Here is a tiny trained network, its code and every weight. The questions are about switching its units off for an input and a target symbol, where a switched-off unit gives its printed mean instead of its output.

import numpy as np


def w(rows, s, z=0):
    codes = np.array(rows[::2]) - 128.0
    scale = np.full(codes.shape[1], s)
    scale[-1] = z or s
    return codes * scale


def norm(h):
    return h / np.sqrt((h * h).mean(-1, keepdims=True) + 1e-5)


def softmax(a):
    e = np.exp(a - a.max(-1, keepdims=True))
    return e / e.sum(-1, keepdims=True)


def log_softmax(a):
    a = a - a.max(-1, keepdims=True)
    return a - np.log(np.exp(a).sum(-1, keepdims=True))


def net(x, mask):
    ids = ['αβεζλμπφψ'.index(c) for c in x.split()]
    T = len(ids)
    res = E[ids] + P[:T]
    u = 0
    for l in range(3):
        r = norm(res)
        for j in range(2):
            rows = slice(3 * j, 3 * j + 3)
            q, k, v = (r @ M[l][rows].T for M in (Q, K, V))
            z = softmax(np.where(np.tri(T) > 0, q @ k.T / 3**0.5, -1e9)) @ v
            o = O[l][rows]
            res = res + np.where(mask[u + j], z, o[:, -1]) @ o[:, :-1]
        u += 2
    return log_softmax(norm(res)[-1] @ U[:, :-1].T + U[:, -1])


Q, K, V, O = {}, {}, {}, {}
E = w([
[129,160,140,83],'α',
[80,88,63,79],'β',
[42,129,75,64],'ε',
[127,152,51,217],'ζ',
[2,169,64,184],'λ',
[122,175,176,162],'μ',
[113,194,174,124],'π',
[143,199,162,131],'φ',
[150,83,57,169],'ψ',
],0.0043)
P = w([
[135,1,129,81],'0',
[69,192,123,53],'1',
[79,202,102,46],'2',
[76,220,103,60],'3',
[80,228,86,91],'4',
[83,225,104,141],'5',
],0.0022)
Q[0] = w([
[147,110,197,80],'L0H1',
[131,79,1,186],'L0H1',
[115,141,88,145],'L0H1',
[104,1,75,104],'L0H2',
[119,48,95,120],'L0H2',
[103,87,12,142],'L0H2',
],0.0089)
K[0] = w([
[105,76,254,17],'L0H1',
[112,138,21,147],'L0H1',
[118,138,62,203],'L0H1',
[49,183,93,116],'L0H2',
[58,185,92,98],'L0H2',
[58,111,71,87],'L0H2',
],0.0086)
V[0] = w([
[114,169,98,150],'L0H1',
[101,152,194,44],'L0H1',
[153,105,112,164],'L0H1',
[86,76,105,158],'L0H2',
[253,159,149,180],'L0H2',
[167,60,149,160],'L0H2',
],0.0054)
O[0] = w([
[91,156,154,72,210],'L0H1',
[245,109,174,180,149],'L0H1',
[67,92,82,120,82],'L0H1',
[69,133,155,128,146],'L0H2',
[253,119,209,68,2],'L0H2',
[99,43,192,89,58],'L0H2',
],0.0043,0.0022)
Q[1] = w([
[101,79,47,110],'L1H1',
[82,30,101,254],'L1H1',
[94,97,96,191],'L1H1',
[113,12,126,137],'L1H2',
[102,28,135,180],'L1H2',
[190,229,54,171],'L1H2',
],0.0051)
K[1] = w([
[114,174,83,200],'L1H1',
[68,83,7,186],'L1H1',
[117,61,44,175],'L1H1',
[109,214,111,62],'L1H2',
[148,199,94,58],'L1H2',
[138,2,89,131],'L1H2',
],0.0053)
V[1] = w([
[147,172,99,136],'L1H1',
[191,200,212,127],'L1H1',
[183,126,102,142],'L1H1',
[198,94,121,153],'L1H2',
[122,103,42,82],'L1H2',
[143,4,169,123],'L1H2',
],0.0042)
O[1] = w([
[122,100,110,177,190],'L1H1',
[5,78,134,112,196],'L1H1',
[88,120,78,144,85],'L1H1',
[50,132,69,137,26],'L1H2',
[209,41,92,179,163],'L1H2',
[34,135,121,205,10],'L1H2',
],0.0029,0.0012)
Q[2] = w([
[134,187,221,130],'L2H1',
[144,231,204,154],'L2H1',
[70,220,152,107],'L2H1',
[191,254,103,148],'L2H2',
[5,129,27,74],'L2H2',
[117,235,138,141],'L2H2',
],0.007)
K[2] = w([
[172,2,159,149],'L2H1',
[177,36,119,229],'L2H1',
[93,67,94,152],'L2H1',
[62,11,92,229],'L2H2',
[52,193,67,39],'L2H2',
[24,94,139,221],'L2H2',
],0.0071)
V[2] = w([
[106,232,185,80],'L2H1',
[221,100,128,158],'L2H1',
[69,245,73,92],'L2H1',
[71,168,176,226],'L2H2',
[44,176,181,91],'L2H2',
[1,130,105,206],'L2H2',
],0.0043)
O[2] = w([
[238,112,186,150,101],'L2H1',
[124,163,51,34,81],'L2H1',
[127,159,196,225,181],'L2H1',
[231,3,26,68,161],'L2H2',
[181,49,186,108,162],'L2H2',
[118,25,108,144,252],'L2H2',
],0.004,0.0039)
U = w([
[50,91,54,130,201],'α',
[90,197,108,190,29],'β',
[172,188,138,205,66],'ε',
[100,138,249,143,127],'ζ',
[225,95,164,186,125],'λ',
[142,36,172,93,149],'μ',
[200,69,74,103,62],'π',
[173,197,112,47,208],'φ',
[57,117,166,45,3],'ψ',
],0.012,0.003)

Each question gives the input, a string of symbols that net reads in full, and the target symbol t.
The units are the heads (3 rows each of Q, K, V and O). Each row of codes is followed by its name. A weight is (code - 128) times the scale printed after its matrix; where a second scale follows, it is the last column's (O and U).
mask holds one flag per head, layer by layer. A switched-off head (its flag False) gives its mean, the last column of its rows in O, instead of its output. The means were averaged over made-up inputs and are rounded, as every weight is.
A unit's drop is (log p(t) with every unit on - log p(t) with that unit switched off) / (log p(t) with every unit on - log p(t) with every unit switched off).
The circuit of an input: a set's keep is (log p(t) with only the set's units on - log p(t) with every unit switched off) / (log p(t) with every unit on - log p(t) with every unit switched off). Starting from all 6 units, units are removed one at a time, each time the one whose removal leaves the highest keep (on an exact tie, the one counted first), for as long as the keep stays at least 0.8.
units of the circuit, in order: the units of the circuit, biggest drop first
unit that matters most: the unit with the biggest drop
which heads matter: for each layer, one digit per head in row order, 1 if its drop is at least 0.15 and else 0, layers parted by /
drop of u: that unit's drop, to one decimal
input α ψ α, target α: unit that matters most : L0H1
input μ ψ α, target μ: units of the circuit, in order : (L1H2 L0H2 L2H2)
input λ ε λ ζ φ, target λ: units of the circuit, in order : (L2H2 L2H1)
input μ π φ φ ζ μ, target μ: which heads matter : 11 / 01 / 01
input ζ α φ α, target ζ: units of the circuit, in order : (L0H1 L1H1)
input μ μ ε φ φ, target μ: units of the circuit, in order : (L1H2 L2H2 L0H2)
input ψ π φ ψ φ, target ψ: units of the circuit, in order : (L0H2 L2H1)
input π ζ φ, target π: units of the circuit, in order : (L0H1 L1H2 L2H2 L1H1)
input φ ε β α μ, target φ: units of the circuit, in order : (L0H1 L2H1)
input ζ λ α ε ε, target β: which heads matter : 01 / 10 / 10
input ε π ψ π, target ε: units of the circuit, in order : (L0H2 L0H1)
input α λ ψ λ φ π, target α: which heads matter : 10 / 01 / 11
input ε φ α, target ε: which heads matter : 01 / 10 / 00
input ζ ψ φ ψ φ φ, target ζ: which heads matter : 11 / 00 / 00
input φ λ φ ζ λ φ, target φ: which heads matter : 11 / 00 / 10
input ε φ φ μ, target ε: units of the circuit, in order : (L0H2)
input ε ε φ, target ε: which heads matter : 01 / 10 / 00
input α β φ, target α: which heads matter : 10 / 01 / 10
input ζ α β β φ, target ζ: which heads matter : 11 / 10 / 00
input ε π ζ ε π, target ε: which heads matter : 01 / 00 / 00
input π ζ π φ φ φ, target π: units of the circuit, in order : (L0H1 L2H2 L1H2 L1H1)
input λ φ π, target λ: units of the circuit, in order : (L0H2 L2H2 L2H1)
input φ ζ π, target φ: which heads matter : 11 / 00 / 11
input ε φ μ, target ε: units of the circuit, in order : (L0H2 L1H2)
input π φ π, target π: which heads matter : 10 / 11 / 01
input ζ ε ζ ε, target β: units of the circuit, in order : (L2H1 L1H1)
input α ε μ φ, target α: units of the circuit, in order : (L0H1 L1H2 L2H1 L1H1)
input λ φ φ φ μ, target λ: drop of L2H2 : 0.2
input φ ζ φ φ α, target φ: drop of L2H2 : 0.4
